Here is a tiny trained network, its code and every weight. The questions are about switching its units off for an input and a target symbol, where a switched-off unit gives its printed mean instead of its output.

import numpy as np


def w(rows, s, z=0):
    codes = np.array(rows[::2]) - 128.0
    scale = np.full(codes.shape[1], s)
    scale[-1] = z or s
    return codes * scale


def norm(h):
    return h / np.sqrt((h * h).mean(-1, keepdims=True) + 1e-5)


def f(y):
    return np.maximum(y, 0)


def softmax(a):
    e = np.exp(a - a.max(-1, keepdims=True))
    return e / e.sum(-1, keepdims=True)


def log_softmax(a):
    a = a - a.max(-1, keepdims=True)
    return a - np.log(np.exp(a).sum(-1, keepdims=True))


def net(x, mask):
    ids = ['αβγεζηθμξπστ'.index(c) for c in x.split()]
    T = len(ids)
    res = E[ids] + P[:T]
    u = 0
    for l in range(2):
        q, k, v = (norm(res) @ M[l].T for M in (Q, K, V))
        z = softmax(np.where(np.tri(T) > 0, q @ k.T / 3**0.5, -1e9)) @ v
        res = res + np.where(mask[u], z, O[l][:, -1]) @ O[l][:, :-1]
        u += 1
        y = f(norm(res) @ A[l][:, :-1].T + A[l][:, -1])
        res = res + np.where(mask[u : u + 16], y, B[l][:, -1]) @ B[l][:, :-1]
        u += 16
    return log_softmax(norm(res)[-1] @ U[:, :-1].T + U[:, -1])


Q, K, V, O, A, B = {}, {}, {}, {}, {}, {}
E = w([
[152,134,84,138,137],'α',
[181,160,128,107,129],'β',
[45,142,169,4,163],'γ',
[119,76,99,172,126],'ε',
[131,136,142,146,133],'ζ',
[151,131,97,150,107],'η',
[153,155,99,89,176],'θ',
[130,176,160,143,140],'μ',
[81,151,167,137,86],'ξ',
[149,113,187,87,156],'π',
[123,186,171,156,137],'σ',
[186,110,25,99,159],'τ',
],0.03)
P = w([
[214,186,136,223,151],'0',
[118,253,89,89,144],'1',
[223,152,156,218,136],'2',
[126,211,80,77,121],'3',
[229,137,168,205,129],'4',
[130,184,82,69,104],'5',
[225,122,181,197,119],'6',
[128,161,83,66,88],'7',
[219,99,184,189,117],'8',
[123,138,88,65,69],'9',
[178,81,187,232,152],'10',
],0.0083)
Q[0] = w([
[246,113,153,232,111],'0.h0',
[223,21,193,214,213],'0.h0',
[199,188,195,164,89],'0.h0',
],0.014)
K[0] = w([
[116,84,206,86,8],'0.h0',
[44,21,218,82,117],'0.h0',
[164,157,219,56,61],'0.h0',
],0.015)
V[0] = w([
[107,96,178,96,117],'0.h0',
[191,164,149,141,137],'0.h0',
[112,139,130,119,5],'0.h0',
],0.012)
O[0] = w([
[203,154,42,162,69,130],'0.h0',
[2,10,48,190,246,254],'0.h0',
[16,189,140,182,154,60],'0.h0',
],0.0069,0.0053)
A[0] = w([
[128,166,193,30,111,160],'0.n0',
[67,158,131,63,175,162],'0.n1',
[50,150,78,43,62,42],'0.n2',
[83,169,179,67,198,210],'0.n3',
[85,204,92,69,163,239],'0.n4',
[135,178,18,65,102,6],'0.n5',
[109,196,105,191,123,223],'0.n6',
[188,196,74,169,121,227],'0.n7',
[164,64,84,27,83,9],'0.n8',
[192,149,80,130,174,58],'0.n9',
[123,117,231,82,72,89],'0.n10',
[67,94,209,165,12,77],'0.n11',
[164,109,158,105,224,36],'0.n12',
[183,84,42,132,101,85],'0.n13',
[185,35,98,115,158,65],'0.n14',
[132,221,36,106,181,56],'0.n15',
],0.011,0.0024)
B[0] = w([
[91,48,102,97,156,173],'0.n0',
[98,197,83,96,156,197],'0.n1',
[137,221,128,94,169,148],'0.n2',
[182,89,18,137,110,218],'0.n3',
[52,93,172,88,120,195],'0.n4',
[122,2,84,152,140,161],'0.n5',
[115,51,62,178,116,186],'0.n6',
[68,100,93,168,180,201],'0.n7',
[98,195,164,121,81,190],'0.n8',
[130,196,162,138,116,202],'0.n9',
[199,169,170,92,129,161],'0.n10',
[56,70,66,199,123,169],'0.n11',
[160,161,88,163,150,231],'0.n12',
[133,88,86,92,180,216],'0.n13',
[105,162,171,172,89,254],'0.n14',
[99,72,129,217,90,191],'0.n15',
],0.018,0.0077)
Q[1] = w([
[226,42,146,167,254],'1.h0',
[90,99,97,113,97],'1.h0',
[94,96,170,180,111],'1.h0',
],0.016)
K[1] = w([
[199,122,196,4,163],'1.h0',
[143,83,74,146,113],'1.h0',
[107,87,147,158,170],'1.h0',
],0.02)
V[1] = w([
[140,159,212,42,182],'1.h0',
[30,129,170,114,253],'1.h0',
[147,85,121,82,139],'1.h0',
],0.013)
O[1] = w([
[14,100,53,207,255,5],'1.h0',
[43,153,42,75,44,124],'1.h0',
[134,169,109,152,214,102],'1.h0',
],0.009,0.012)
A[1] = w([
[163,104,92,154,152,161],'1.n0',
[138,50,73,1,190,89],'1.n1',
[156,177,184,85,131,108],'1.n2',
[107,90,233,152,93,97],'1.n3',
[183,73,188,172,224,4],'1.n4',
[137,192,175,170,171,106],'1.n5',
[135,185,157,177,101,136],'1.n6',
[95,116,105,131,58,114],'1.n7',
[14,106,135,160,129,110],'1.n8',
[93,135,222,74,137,219],'1.n9',
[100,115,184,178,75,95],'1.n10',
[135,167,92,138,89,73],'1.n11',
[87,99,184,62,93,125],'1.n12',
[86,115,93,157,216,111],'1.n13',
[102,77,93,21,96,119],'1.n14',
[153,60,168,171,184,18],'1.n15',
],0.016,0.0029)
B[1] = w([
[91,143,125,90,141,214],'1.n0',
[26,33,2,67,111,195],'1.n1',
[63,197,173,129,117,166],'1.n2',
[178,107,108,67,216,163],'1.n3',
[238,219,98,215,242,226],'1.n4',
[206,63,91,154,96,183],'1.n5',
[53,157,88,87,155,182],'1.n6',
[136,172,223,124,137,254],'1.n7',
[160,24,37,122,167,202],'1.n8',
[83,155,76,124,125,143],'1.n9',
[95,92,100,188,161,188],'1.n10',
[132,98,167,112,121,192],'1.n11',
[109,138,64,102,39,166],'1.n12',
[132,204,170,27,76,195],'1.n13',
[134,238,116,76,183,251],'1.n14',
[225,162,166,228,162,201],'1.n15',
],0.02,0.0087)
U = w([
[26,174,167,181,171,110],'α',
[94,208,73,210,66,2],'β',
[122,117,51,44,184,121],'γ',
[192,67,190,46,182,105],'ε',
[79,139,191,108,231,67],'ζ',
[116,130,227,103,166,164],'η',
[128,249,151,77,93,144],'θ',
[224,118,100,91,78,51],'μ',
[121,51,110,181,109,188],'ξ',
[205,185,112,161,194,170],'π',
[202,110,146,117,50,132],'σ',
[113,130,193,148,94,208],'τ',
],0.014,0.0053)

Each question gives the input, a string of symbols that net reads in full, and the target symbol t.
The units are the heads (3 rows each of Q, K, V and O) and the neurons (one row each of A and B). Each row of codes is followed by its name. A weight is (code - 128) times the scale printed after its matrix; where a second scale follows, it is the last column's (O, A, B and U).
mask holds one flag per unit, layer by layer, with each layer's heads first. A switched-off unit (its flag False) gives its mean, the last column of its rows in O or B, instead of its output. The means were averaged over made-up inputs and are rounded, as every weight is.
A unit's drop is (log p(t) with every unit on - log p(t) with that unit switched off) / (log p(t) with every unit on - log p(t) with every unit switched off).
The circuit of an input: a set's keep is (log p(t) with only the set's units on - log p(t) with every unit switched off) / (log p(t) with every unit on - log p(t) with every unit switched off). Starting from the 12 units with the biggest drops (on a tie, the unit counted first), units are removed one at a time, each time the one whose removal leaves the highest keep (on an exact tie, the one counted first), for as long as the keep stays at least 0.8.
circuit, biggest first: the units of the circuit, biggest drop first
unit that matters most: the unit with the biggest drop
top k neurons: the k neurons with the biggest drops, biggest first
top k neurons in layer l: the k neurons of layer l with the biggest drops, biggest first
input π α ε η ξ ε τ η ε, target ξ: unit that matters most => 0.h0
input ξ μ ξ ε π η θ β ε θ, target θ: circuit, biggest first => 1.h0; 0.n8; 1.n8
input π ε β ζ π ε, target θ: top 2 neurons in layer 1 => 1.n7; 1.n14
input β ε π π η γ π π ε π, target θ: circuit, biggest first => 0.n8; 0.h0
input τ σ β, target β: top 2 neurons in layer 1 => 1.n6; 1.n4
input μ ε σ π μ π π β, target γ: circuit, biggest first => 0.n5; 1.n4
input π ξ π γ ξ β μ β, target θ: circuit, biggest first => 1.h0; 0.n9
input α π ε σ, target γ: top 3 neurons => 0.n6; 0.n8; 0.n9
input π π θ η π π ε α π η, target θ: circuit, biggest first => 0.h0; 1.h0
input τ ε σ π ζ π μ γ σ β ε, target γ: top 3 neurons => 0.n12; 1.n13; 0.n13
input μ α σ, target σ: top 2 neurons in layer 0 => 0.n6; 0.n14
input θ β α, target α: top 2 neurons in layer 0 => 0.n3; 0.n4
input θ ε ζ, target ζ: top 3 neurons in layer 0 => 0.n3; 0.n1; 0.n11
input ε ε μ π, target γ: circuit, biggest first => 1.n1
input τ ξ γ ε μ ζ, target γ: top 2 neurons in layer 0 => 0.n14; 0.n3
input β μ ε σ τ, target τ: top 2 neurons => 0.n14; 0.n15
input ε π ε π ε ζ, target γ: top 4 neurons => 0.n14; 1.n1; 0.n8; 0.n3
input β π η π σ θ ε η ε ξ, target γ: top 2 neurons in layer 1 => 1.n8; 1.n13
input α β π π β η α ξ, target γ: top 3 neurons => 0.n14; 1.n1; 0.n11
input ε ξ ξ α θ, target ξ: unit that matters most => 0.n15
input μ ξ β θ α θ ε π μ η, target γ: top 3 neurons => 0.n8; 0.n9; 0.n14
